Below is a small trained network, with its code and all its weights. Each question gives an input and a target symbol and asks what happens when units are switched off, that is, made to give their printed mean instead of their output.

import numpy as np


def w(rows, s, z=0):
    codes = np.array(rows[::2]) - 128.0
    scale = np.full(codes.shape[1], s)
    scale[-1] = z or s
    return codes * scale


def f(y):
    return np.maximum(y, 0)


def softmax(a):
    e = np.exp(a - a.max(-1, keepdims=True))
    return e / e.sum(-1, keepdims=True)


def log_softmax(a):
    a = a - a.max(-1, keepdims=True)
    return a - np.log(np.exp(a).sum(-1, keepdims=True))


def net(x, mask):
    ids = ['αβγδεζηθλμσφω'.index(c) for c in x.split()]
    T = len(ids)
    res = E[ids] + P[:T]
    u = 0
    for l in range(2):
        q, k, v = (res @ M[l].T for M in (Q, K, V))
        z = softmax(np.where(np.tri(T) > 0, q @ k.T / 4**0.5, -1e9)) @ v
        res = res + np.where(mask[u], z, O[l][:, -1]) @ O[l][:, :-1]
        u += 1
        y = f(res @ A[l][:, :-1].T + A[l][:, -1])
        res = res + np.where(mask[u : u + 12], y, B[l][:, -1]) @ B[l][:, :-1]
        u += 12
    return log_softmax(res[-1] @ U[:, :-1].T + U[:, -1])


Q, K, V, O, A, B = {}, {}, {}, {}, {}, {}
E = w([
[118,127,138,114,86,47],'α',
[173,128,109,107,35,77],'β',
[154,137,53,201,139,102],'γ',
[182,143,174,74,118,76],'δ',
[89,72,113,117,153,100],'ε',
[219,138,125,142,139,88],'ζ',
[252,121,93,84,123,177],'η',
[138,237,72,155,137,143],'θ',
[92,112,64,108,105,138],'λ',
[136,148,131,53,68,113],'μ',
[91,140,161,72,161,103],'σ',
[64,144,121,85,120,105],'φ',
[145,146,141,151,176,72],'ω',
],0.019)
P = w([
[91,139,154,255,94,147],'0',
[129,125,162,155,138,145],'1',
[141,118,121,150,145,124],'2',
[144,126,106,129,153,117],'3',
[149,129,90,116,159,105],'4',
[153,133,81,103,160,90],'5',
[151,143,66,94,168,85],'6',
[158,150,53,91,165,72],'7',
],0.014)
Q[0] = w([
[96,93,169,103,133,212],'0.h1',
[154,137,73,69,133,173],'0.h1',
[159,160,29,32,184,2],'0.h1',
[151,148,63,125,159,134],'0.h1',
],0.0082)
K[0] = w([
[150,117,185,161,63,132],'0.h1',
[127,73,88,153,202,39],'0.h1',
[161,155,3,36,169,24],'0.h1',
[130,184,114,14,97,96],'0.h1',
],0.0065)
V[0] = w([
[179,193,124,37,61,195],'0.h1',
[161,116,84,109,100,53],'0.h1',
[45,154,141,86,254,202],'0.h1',
[181,81,112,115,89,123],'0.h1',
],0.0087)
O[0] = w([
[22,241,141,208,240,158,130],'0.h1',
[133,146,20,137,148,12,249],'0.h1',
[186,254,97,51,69,140,1],'0.h1',
[84,143,148,69,135,42,174],'0.h1',
],0.0087,0.005)
A[0] = w([
[137,141,147,139,151,102,95],'0.n1',
[68,126,165,254,97,57,253],'0.n2',
[121,106,117,114,179,33,210],'0.n3',
[107,112,119,14,71,116,137],'0.n4',
[114,84,121,91,85,216,112],'0.n5',
[124,116,95,186,82,114,117],'0.n6',
[222,153,124,51,101,127,156],'0.n7',
[99,61,138,139,249,138,166],'0.n8',
[87,72,127,69,149,144,102],'0.n9',
[153,183,145,107,146,26,214],'0.n10',
[165,149,83,153,164,113,149],'0.n11',
[133,156,161,131,92,99,169],'0.n12',
],0.0084,0.0056)
B[0] = w([
[174,172,169,171,165,88,141],'0.n1',
[104,185,158,87,155,152,205],'0.n2',
[149,148,154,55,217,184,249],'0.n3',
[97,79,140,92,120,112,149],'0.n4',
[104,142,79,186,89,89,134],'0.n5',
[114,92,115,150,83,163,151],'0.n6',
[174,92,97,145,111,94,158],'0.n7',
[104,202,177,194,181,134,184],'0.n8',
[39,254,115,93,116,127,136],'0.n9',
[159,110,163,25,136,152,224],'0.n10',
[179,115,137,130,122,192,186],'0.n11',
[121,113,76,37,170,170,138],'0.n12',
],0.007,0.017)
Q[1] = w([
[54,73,160,106,98,118],'1.h1',
[215,162,167,76,95,162],'1.h1',
[156,162,48,12,161,228],'1.h1',
[117,200,175,169,79,1],'1.h1',
],0.0059)
K[1] = w([
[154,121,150,203,146,112],'1.h1',
[39,41,99,180,159,94],'1.h1',
[190,202,3,111,179,83],'1.h1',
[140,127,182,205,40,212],'1.h1',
],0.0056)
V[1] = w([
[172,119,51,199,115,139],'1.h1',
[255,182,164,141,115,155],'1.h1',
[107,191,132,71,43,142],'1.h1',
[78,157,75,188,123,150],'1.h1',
],0.0094)
O[1] = w([
[69,170,51,105,254,89,12],'1.h1',
[58,177,116,116,7,128,210],'1.h1',
[208,158,100,114,149,249,55],'1.h1',
[174,149,45,22,123,125,1],'1.h1',
],0.01,0.011)
A[1] = w([
[131,142,165,111,126,133,171],'1.n1',
[70,132,133,148,104,142,135],'1.n2',
[56,91,128,183,11,156,91],'1.n3',
[87,149,141,141,158,115,121],'1.n4',
[152,144,150,161,147,76,191],'1.n5',
[152,83,166,76,112,54,123],'1.n6',
[101,128,117,112,67,84,113],'1.n7',
[208,76,111,190,40,135,254],'1.n8',
[96,97,124,131,140,85,82],'1.n9',
[167,129,138,28,116,46,167],'1.n10',
[98,147,86,101,142,195,126],'1.n11',
[115,190,147,103,117,105,94],'1.n12',
],0.011,0.0058)
B[1] = w([
[150,154,116,117,196,139,224],'1.n1',
[202,158,148,106,119,125,168],'1.n2',
[254,222,180,175,95,61,194],'1.n3',
[98,197,68,27,130,127,170],'1.n4',
[76,59,81,61,141,168,199],'1.n5',
[104,129,5,164,127,95,248],'1.n6',
[148,101,119,174,237,57,156],'1.n7',
[83,114,91,40,28,216,206],'1.n8',
[99,179,123,159,152,143,150],'1.n9',
[120,169,29,205,157,140,204],'1.n10',
[144,102,148,203,192,103,148],'1.n11',
[63,88,70,97,98,100,179],'1.n12',
],0.0068,0.014)
U = w([
[88,46,158,156,99,165,252],'α',
[109,88,175,143,192,138,137],'β',
[107,85,67,154,133,83,53],'γ',
[140,149,188,151,105,145,149],'δ',
[134,51,61,46,89,109,49],'ε',
[165,148,153,161,166,49,87],'ζ',
[89,169,108,52,100,118,191],'η',
[125,175,96,186,128,172,57],'θ',
[255,120,88,87,199,108,254],'λ',
[161,130,184,150,198,197,155],'μ',
[147,134,95,55,61,151,15],'σ',
[160,102,95,70,123,196,103],'φ',
[177,110,80,115,62,59,114],'ω',
],0.0094,0.0047)

Each question gives the input, a string of symbols that net reads in full, and the target symbol t.
The units are the heads (4 rows each of Q, K, V and O) and the neurons (one row each of A and B). Each row of codes is followed by its name. A weight is (code - 128) times the scale printed after its matrix; where a second scale follows, it is the last column's (O, A, B and U).
mask holds one flag per unit, layer by layer, with each layer's heads first. A switched-off unit (its flag False) gives its mean, the last column of its rows in O or B, instead of its output. The means were averaged over made-up inputs and are rounded, as every weight is.
A unit's drop is (log p(t) with every unit on - log p(t) with that unit switched off) / (log p(t) with every unit on - log p(t) with every unit switched off).
The circuit of an input: a set's keep is (log p(t) with only the set's units on - log p(t) with every unit switched off) / (log p(t) with every unit on - log p(t) with every unit switched off). Starting from the 12 units with the biggest drops (on a tie, the unit counted first), units are removed one at a time, each time the one whose removal leaves the highest keep (on an exact tie, the one counted first), for as long as the keep stays at least 0.8.
circuit, biggest first: the units of the circuit, biggest drop first
unit that matters most: the unit with the biggest drop
k most important neurons: the k neurons with the biggest drops, biggest first
k most important neurons of layer l: the k neurons of layer l with the biggest drops, biggest first
input λ η δ β η ω λ, target ω: 3 most important neurons : (0.n3, 1.n3, 0.n2)
input μ η ω δ, target ω: 2 most important neurons : (1.n3, 1.n6)
input λ φ ω λ, target ω: circuit, biggest first : (0.n3, 1.n3, 0.h1)
input σ γ λ η λ α, target λ: circuit, biggest first : (1.h1, 0.n3, 0.n10)
input μ η β η μ σ, target μ: 4 most important neurons of layer 0 : (0.n3, 0.n10, 0.n7, 0.n11)
input η α λ δ μ ε ε η, target ε: 4 most important neurons of layer 0 : (0.n2, 0.n7, 0.n9, 0.n11)
input η λ β δ ω α γ η, target γ: unit that matters most : 0.h1
input μ λ λ δ, target λ: circuit, biggest first : (1.h1, 0.n10)
input σ μ ω σ ω γ ζ ε, target ζ: 2 most important neurons of layer 0 : (0.n10, 0.n4)
input ω μ ε ω ε, target ω: 2 most important neurons of layer 0 : (0.n4, 0.n12)
input γ β β ω δ δ, target δ: 2 most important neurons of layer 0 : (0.n3, 0.n10)
input β α μ, target α: 2 most important neurons of layer 0 : (0.n2, 0.n3)
input η ω η, target ω: circuit, biggest first : (1.h1, 1.n3, 0.n3)
input ω μ η λ ζ φ, target ζ: circuit, biggest first : (1.h1, 1.n8, 1.n3, 1.n7)
input λ ζ ζ μ α ζ ζ, target ζ: circuit, biggest first : (0.h1, 1.h1)
input ε μ γ δ, target γ: circuit, biggest first : (1.n6, 1.n10, 1.h1)
input η θ λ λ, target λ: circuit, biggest first : (1.h1, 1.n8)
input λ ζ φ μ δ φ ω η, target ω: 3 most important neurons : (0.n7, 0.n10, 0.n2)
input ω ω ω δ δ δ, target δ: most important neuron of layer 0 : (0.n10)
input σ λ γ φ ζ, target φ: unit that matters most : 0.n11
input ω δ ω ω σ φ, target σ: circuit, biggest first : (1.h1, 0.h1)
input μ α θ φ ω μ η η, target η: circuit, biggest first : (0.h1, 1.h1, 1.n4)
input γ μ α μ β, target μ: circuit, biggest first : (0.h1, 1.h1, 0.n2, 0.n3)
input ε φ φ, target φ: circuit, biggest first : (1.h1, 0.h1)
input μ σ θ ω ω ζ, target ζ: 3 most important neurons of layer 1 : (1.n3, 1.n7, 1.n9)
